R: [ 6.99 -2.00  5.22  5.78 -3.11  0.41 -0.10  1.97  0.03]
C: [-5.61  4.62 -4.40 -3.78  1.98  0.24  0.45  1.23  2.15]
G: [-4.48  2.57 -3.27 -3.43  1.91 -7.17  2.10  3.05  6.68]
Y: [ 3.21  1.93 -4.30  2.81  0.23  8.18 -3.44 -4.61  0.77]
N: [-2.02  4.79 -3.71 -1.08 -4.65 -4.65  1.71  4.61  6.44]
K: [ 5.44 -1.78 -0.46  2.48  0.78 -5.69  0.00 -1.92  2.96]
which: [-4.48  2.57 -3.27 -3.43  1.91 -7.17  2.10  3.05  6.68]
G
howmany N: [4.61]
1
which: [-5.61  4.62 -4.40 -3.78  1.98  0.24  0.45  1.23  2.15]
C

V: [-1.25 -0.74 -1.22  2.60 -3.67  1.38  1.99 -1.61  0.33]
U: [ 1.22 -0.74 -1.22 -1.21 -3.67  1.21  1.99 -1.22  0.33]
J: [ 0.40  1.21  0.56  2.39  1.17  3.80 -3.16  8.11  0.20]
perm: [ 0.20  8.11 -3.16  3.80  1.17  2.39  0.56  1.21  0.40]
J
which: [ 1.22 -0.74 -1.22 -1.21 -3.67  1.21  1.99 -1.22  0.33]
U
which: [ 0.40  1.21  0.56  2.39  1.17  3.80 -3.16  8.11  0.20]
J
both J U: 
[1.21]
both U J: 
[1.21]

D: [ 1.91  4.34  2.99 -0.63  0.64 -0.28 -0.60 -1.48 -2.15  0.22 -0.21  0.75
  0.36  3.22]
M: [-2.89  4.21 -2.62 -1.54  0.14 -7.25 -2.89 -0.23 -4.73  0.40 -0.96 -4.53
 -2.62 -0.98]
L: [-1.63  0.33 -2.50 -1.42 -0.05 -3.87 -1.73 -0.07 -2.24  0.50 -0.03 -4.10
 -1.88 -0.62]
E: [-2.63  0.16 -0.35  0.22  4.14 -4.12  0.07 -0.41 -3.74 -0.03 -0.58 -4.50
 -0.45 -0.48]
T: [-1.32  0.36  3.12  2.85  0.19  4.22  4.14  3.76  3.72  1.97  4.30  2.79
  1.71  1.70]
X: [-1.57 -0.61 -1.91 -1.25 -1.53  0.50  0.12  0.40  0.04  4.15  1.07  2.92
 -0.33 -0.84]
H: [-1.57 -1.53  0.12 -0.61 -1.25  2.92  0.04 -1.91 -0.29 -0.33  0.40 -0.85
  0.50  1.07]
perm: [ 1.70  1.71  2.79  4.30  1.97  3.72  3.76  4.14  4.22  0.19  2.85  3.12
  0.36 -1.32]
T
perm: [ 1.07  0.50 -0.85  0.40 -0.33 -0.29 -1.91  0.04  2.92 -1.25 -0.61  0.12
 -1.53 -1.57]
H
howmany M: [-2.61]
0
both T E: 
[4.14]

fono: [ 0.56 -2.47 -2.97 -4.91 -8.79 -9.54 -4.27  0.80 -7.01 -0.12  2.96  5.88
 -0.61]
Dimu: [ 0.56 -2.47 -2.97 -4.91 -8.79 -9.54 -4.27  0.80 -7.01  0.30  2.96  5.88
 -0.61]
vok: [ 0.56 -6.12  2.60 -1.50 -6.02 -3.78 -0.66  4.05 -4.70 -0.54  3.70  6.85
 -1.14]
Dip: [-1.55 -1.25 -0.18  0.78  7.80  6.60  2.04 -1.91  5.71  3.22 -3.00 -2.83
 -2.21]
fiku: [ 1.27  8.51 -4.83 -3.77  3.65  3.14 -0.66 -5.71  3.40 -2.21 -3.74 -0.89
  3.68]
vos: [ 0.56 -6.12  1.67 -1.50 -6.02 -3.78 -0.66  3.51 -4.70 -0.54  3.70  6.85
 -1.14]
lanap: [-2.96 -4.90  1.67  3.05  7.80  6.60  3.84 -0.29  6.87  3.22 -1.51 -3.80
 -3.82]
zirep: [-5.07 -8.56  5.39  6.46  6.42  4.29  5.64  1.34  6.87  2.39  2.96 -4.77
 -3.29]
noruk: [-6.48 -8.56  7.25  7.60  5.03  3.14  5.64  0.80  4.55  1.55  3.70 -3.80
 -2.75]
fari: [-3.66 -6.12  6.32  8.73  3.65 -0.32  5.64  2.43  1.08  2.81  2.96 -2.83
 -1.68]
Meli: [ 3.38  8.51 -3.90 -3.77 -6.02 -0.32 -5.17 -1.37 -1.23 -2.63 -5.98 -1.86
  4.21]
Sipo: [-7.18 -8.56  7.25  7.60  5.03  3.14  5.64  0.26  4.55  1.14  3.70 -3.80
 -2.75]
which: [ 0.56 -2.47 -2.97 -4.91 -8.79 -9.54 -4.27  0.80 -7.01  0.30  2.96  5.88
 -0.61]
Dimu
perm: [-8.56 -7.18 -3.80 -2.75  0.26  1.14  3.14  3.70  4.55  5.03  5.64  7.25
  7.60]
Sipo

P: [-0.26  0.56 -1.20 -0.25 -1.19 -1.20  1.52 -0.29 -1.20 -1.20]
F: [ 1.52 -1.20 -0.25 -1.20  0.56 -1.20 -0.25 -1.20 -0.29 -1.19]
A: [ 0.31  0.87 -1.56  2.17  0.17  1.17 -2.55  4.47  2.33 -5.47]
B: [ 4.47 -1.56  1.17  2.17 -5.47 -2.55  0.18  2.33  0.30  0.87]
Z: [ 0.30 -2.55  2.17  0.17 -5.47  0.87  1.17  4.47  2.33 -1.56]
W: [ 1.17 -1.42 -1.51 -2.29  0.00  0.46  1.22 -0.33  2.16 -2.78]
S: [ 1.73  1.27 -2.41 -1.00  0.63 -0.81  0.13 -0.44  0.66 -2.11]
perm: [-2.78 -2.29 -1.51 -1.42 -0.33  0.00  0.46  1.17  1.22  2.16]
W
howmany B: [-1.56]
1
which: [ 0.30 -2.55  2.17  0.17 -5.47  0.87  1.17  4.47  2.33 -1.56]
Z
howmany F: [-1.20]
4
perm: [-5.47  2.33  4.47 -2.55  1.17  0.17  2.17 -1.56  0.87  0.31]
A
perm: [ 4.47  2.33 -1.56  0.30 -2.55  2.17  0.17 -5.47  0.87  1.17]
Z
perm: [-1.20 -1.20 -1.20 -1.20 -1.19 -0.29 -0.25 -0.25  0.56  1.52]
F

Puva: [-3.32  0.07 -3.34 -2.29 -4.26  0.61 -7.19  0.03  1.38 -1.33  5.09 -5.81
  0.96 -2.63  3.17 -1.19 -2.29 -0.17 -0.09  1.98  3.98 -1.37 -0.31 -3.52
 -0.22 -6.33 -0.02  0.34 -1.77  0.94 -0.48]
lavo: [-6.40 -1.28  4.19 -3.36 -3.27  3.41 -4.17  1.35 -4.79 -2.83 -0.61  0.13
 -1.39 -0.78 -0.02  1.35 -2.01 -3.21 -1.07  3.35  1.04 -0.02 -2.24 -0.60
 -6.35 -4.72 -4.05  0.21 -1.89 -2.65 -0.02]
fav: [-2.29 -1.19 -5.81 -1.33 -3.32  3.98  3.17 -3.34 -4.26 -0.17  0.96 -0.48
  1.38 -0.09  0.34 -1.77 -6.33  0.94 -0.32  0.61  5.09  0.03 -7.19  1.98
 -1.37 -2.63 -0.22 -3.52 -0.02 -2.29  0.07]
meri: [-2.29 -1.19 -5.81 -0.01  3.79  3.98  3.17 -3.34 -4.26 -0.17  0.96 -0.48
  1.38 -0.09  0.34 -1.77 -6.33  0.94 -0.32  0.61 -6.65  0.03 -7.19  1.98
 -1.37 -2.63 -0.22 -3.52 -0.02 -2.29  0.07]
vob: [-5.62 -1.31  1.38 -4.11  0.49  2.76 -2.48 -4.59 -2.61 -5.19 -0.21 -0.54
 -1.75  0.69  0.70 -0.21 -3.83 -3.11  0.17  0.74  0.32  2.25 -3.63 -1.49
 -5.30 -4.87 -3.70 -1.07 -3.06 -1.59  1.51]
which: [-5.62 -1.31  1.38 -4.11  0.49  2.76 -2.48 -4.59 -2.61 -5.19 -0.21 -0.54
 -1.75  0.69  0.70 -0.21 -3.83 -3.11  0.17  0.74  0.32  2.25 -3.63 -1.49
 -5.30 -4.87 -3.70 -1.07 -3.06 -1.59  1.51]
vob
howmany lavo: [-0.02]
3
perm: [ 0.34  0.96 -3.34 -3.52 -6.33  0.03 -7.19  0.94  1.38  3.17 -2.29 -2.63
 -0.02 -1.33 -0.22 -0.17 -0.48 -3.32 -4.26  0.61 -1.37 -1.77  3.98  0.07
  5.09  1.98 -1.19 -5.81 -0.32 -2.29 -0.09]
fav

guli: [-0.41  0.62  1.12  0.43  0.42]
Rimog: [ 6.07 -0.27 -2.61 -2.17  1.11]
daval: [ 1.11  0.67 -0.29 -0.34 -3.47]
Mok: [-0.10 -3.47  6.08  0.10 -0.09]
viz: [0.73 1.34 1.25 9.59 4.89]
nerur: [ 0.77 -0.94  0.05  0.84  6.06]
nak: [-0.09 -2.18  3.24  0.40  3.51]
Pud: [ 6.06  0.77  0.84 -0.95  0.05]
nug: [ 1.75  1.96  1.77  0.34 -1.76]
varo: [-1.89 -0.29  0.87 -3.46  0.55]
Benab: [ 0.63 -0.69  1.00  1.56 -0.73]
which: [-1.89 -0.29  0.87 -3.46  0.55]
varo
both nak Mok: 
[-0.09]
which: [ 1.75  1.96  1.77  0.34 -1.76]
nug
perm: [-0.94  0.05  0.77  0.84  6.06]
nerur
perm: [-0.09 -2.18  0.40  3.51  3.24]
nak
both daval Mok: 
[-3.47]

